Below is a small trained network, with its code and all its weights. Each question gives an input and a class and asks what happens when units are switched off, that is, made to give their printed mean instead of their output.

import numpy as np


def w(rows, s, z=0):
    codes = np.array(rows[::2]) - 128.0
    scale = np.full(codes.shape[1], s)
    scale[-1] = z or s
    return codes * scale


def f(y):
    return y / 2 * (1 + np.tanh(0.7978845608 * (y + 0.044715 * y**3)))


def log_softmax(a):
    a = a - a.max(-1, keepdims=True)
    return a - np.log(np.exp(a).sum(-1, keepdims=True))


def net(x, mask):
    res = np.array(x, float).reshape(1, 8) / 4 @ E
    y = f(res @ A[0][:, :-1].T + A[0][:, -1])
    res = res + np.where(mask, y, B[0][:, -1]) @ B[0][:, :-1]
    return log_softmax(res[-1] @ U[:, :-1].T + U[:, -1])


A, B = {}, {}
E = w([
[85,101,213,70,145,40,179,43,112],'x0',
[184,135,129,121,218,160,120,131,253],'x1',
[150,37,105,67,162,111,108,125,230],'x2',
[190,184,245,204,133,205,100,160,129],'x3',
[213,37,124,164,107,165,78,105,119],'x4',
[87,162,239,129,206,148,84,139,171],'x5',
[124,184,171,79,151,172,131,148,195],'x6',
[97,107,150,13,170,120,226,86,114],'x7',
],0.007)
A[0] = w([
[98,111,99,83,97,83,165,91,122,250],'N0',
[80,104,138,122,162,139,174,160,172,196],'N1',
[164,198,138,82,162,132,121,131,164,153],'N2',
[103,182,130,127,245,178,146,137,163,229],'N3',
[160,153,117,170,125,159,73,132,82,204],'N4',
[161,177,116,155,71,166,141,103,132,197],'N5',
],0.011,0.0027)
B[0] = w([
[23,123,127,65,98,35,155,145,48,247],'N0',
[102,157,162,71,120,122,181,87,159,195],'N1',
[127,188,170,85,162,200,177,165,127,205],'N2',
[86,209,190,118,187,171,170,175,215,254],'N3',
[235,140,108,186,157,140,144,159,8,211],'N4',
[135,91,131,138,100,139,63,130,169,183],'N5',
],0.011,0.0092)
U = w([
[248,101,61,221,130,155,2,179,57,255],'0',
[49,50,80,18,51,1,242,69,62,89],'1',
[90,214,167,34,208,192,160,153,229,63],'2',
],0.0061,0.00084)

Each question gives the input, the list of numbers given to net, and the class t.
The units are the neurons (one row each of A and B). Each row of codes is followed by its name. A weight is (code - 128) times the scale printed after its matrix; where a second scale follows, it is the last column's (A, B and U).
mask holds one flag per neuron, in row order. A switched-off neuron (its flag False) gives its mean, the last column of its row in B, instead of its output. The means were averaged over made-up inputs and are rounded, as every weight is.
A unit's drop is (log p(t) with every unit on - log p(t) with that unit switched off) / (log p(t) with every unit on - log p(t) with every unit switched off).
The circuit of an input: a set's keep is (log p(t) with only the set's units on - log p(t) with every unit switched off) / (log p(t) with every unit on - log p(t) with every unit switched off). Starting from all 6 units, units are removed one at a time, each time the one whose removal leaves the highest keep (on an exact tie, the one counted first), for as long as the keep stays at least 0.8.
circuit, biggest first: the units of the circuit, biggest drop first
k most important neurons: the k neurons with the biggest drops, biggest first
drop of u: that unit's drop, to one decimal
input [-7,8,-4,2,-6,-4,-4,-4], class 0: circuit, biggest first -> [N4]
input [5,3,-3,6,6,8,-2,-4], class 0: 2 most important neurons -> [N4; N1]
input [-3,0,3,2,7,2,-7,7], class 0: circuit, biggest first -> [N0; N3]
input [7,-3,-4,0,1,5,3,-1], class 1: 3 most important neurons -> [N3; N2; N5]
input [-7,-5,5,-8,4,2,1,-3], class 0: 3 most important neurons -> [N1; N0; N3]
input [2,-1,2,4,4,-5,6,3], class 1: 3 most important neurons -> [N3; N4; N2]
input [1,-2,7,-5,-2,8,-4,-5], class 1: 2 most important neurons -> [N3; N2]
input [8,-4,-7,-3,-5,1,8,-6], class 1: drop of N3 -> 0.3
input [-4,1,-8,5,-1,8,1,-7], class 0: drop of N4 -> 2.3
input [-1,2,1,-8,2,3,2,4], class 1: drop of N0 -> 0.8
